Below are the code and all the weights of a small trained network. Each question names an input and a class and asks about switching units off, where a switched-off unit gives its printed mean instead of its output.

import numpy as np


def w(rows, s, z=0):
    codes = np.array(rows[::2]) - 128.0
    scale = np.full(codes.shape[1], s)
    scale[-1] = z or s
    return codes * scale


def f(y):
    return np.maximum(y, 0)


def log_softmax(a):
    a = a - a.max(-1, keepdims=True)
    return a - np.log(np.exp(a).sum(-1, keepdims=True))


def net(x, mask):
    res = np.array(x, float).reshape(1, 8) / 4 @ E
    y = f(res @ A[0][:, :-1].T + A[0][:, -1])
    res = res + np.where(mask, y, B[0][:, -1]) @ B[0][:, :-1]
    return log_softmax(res[-1] @ U[:, :-1].T + U[:, -1])


A, B = {}, {}
E = w([
[129,123,129],'x0',
[128,128,128],'x1',
[142,98,132],'x2',
[2,143,188],'x3',
[127,130,125],'x4',
[211,159,236],'x5',
[129,130,128],'x6',
[128,128,128],'x7',
],0.0086)
A[0] = w([
[70,177,137,142],'N0',
[97,141,160,177],'N1',
[71,145,49,64],'N2',
[83,84,54,95],'N3',
[119,101,144,2],'N4',
[147,141,159,105],'N5',
[87,76,178,58],'N6',
[182,162,55,154],'N7',
[69,154,151,169],'N8',
[145,189,247,134],'N9',
[157,121,167,99],'N10',
[142,90,186,83],'N11',
],0.015,0.0054)
B[0] = w([
[214,78,174,196],'N0',
[185,32,136,189],'N1',
[47,178,125,195],'N2',
[24,185,168,202],'N3',
[129,105,45,128],'N4',
[138,210,76,161],'N5',
[157,83,215,167],'N6',
[192,72,253,211],'N7',
[171,38,126,209],'N8',
[86,178,80,255],'N9',
[22,145,67,168],'N10',
[97,181,134,163],'N11',
],0.0079,0.0096)
U = w([
[161,11,198,139],'0',
[104,66,74,238],'1',
[2,223,85,2],'2',
],0.007,0.0053)

Each question gives the input, the list of numbers given to net, and the class t.
The units are the neurons (one row each of A and B). Each row of codes is followed by its name. A weight is (code - 128) times the scale printed after its matrix; where a second scale follows, it is the last column's (A, B and U).
mask holds one flag per neuron, in row order. A switched-off neuron (its flag False) gives its mean, the last column of its row in B, instead of its output. The means were averaged over made-up inputs and are rounded, as every weight is.
A unit's drop is (log p(t) with every unit on - log p(t) with that unit switched off) / (log p(t) with every unit on - log p(t) with every unit switched off).
The circuit of an input: a set's keep is (log p(t) with only the set's units on - log p(t) with every unit switched off) / (log p(t) with every unit on - log p(t) with every unit switched off). Starting from all 12 units, units are removed one at a time, each time the one whose removal leaves the highest keep (on an exact tie, the one counted first), for as long as the keep stays at least 0.8.
units of the circuit, in order: the units of the circuit, biggest drop first
most important unit: the unit with the biggest drop
top k neurons: the k neurons with the biggest drops, biggest first
drop of u: that unit's drop, to one decimal
input [7,0,0,7,-6,-6,-4,-1], class 0: most important unit => N0
input [-7,2,2,7,6,-6,-4,3], class 0: top 3 neurons => N0, N8, N9
input [7,-2,0,7,-7,-4,4,-6], class 0: units of the circuit, in order => N0, N9
input [3,2,-3,-7,2,-5,3,2], class 0: top 2 neurons => N7, N9
input [-7,8,8,-6,-3,6,-7,-6], class 1: units of the circuit, in order => N10, N0
input [-1,-6,-1,7,-4,-7,8,2], class 0: top 2 neurons => N0, N8
input [-7,2,-4,-7,-4,-5,-6,-3], class 0: top 3 neurons => N7, N9, N10
input [-4,-1,6,6,-2,7,1,5], class 2: top 2 neurons => N9, N7
input [-4,1,3,-8,0,-7,-7,0], class 0: top 2 neurons => N7, N9
input [0,-5,3,-1,7,-7,1,4], class 2: top 2 neurons => N3, N2
input [3,0,6,7,3,8,2,-5], class 2: drop of N11 => 0.4
input [-5,2,4,1,-8,7,-6,1], class 2: drop of N9 => 0.1
input [8,4,-5,8,-3,1,-6,4], class 0: drop of N8 => 0.0
input [-4,1,-4,8,3,-1,-1,-3], class 0: top neuron => N0
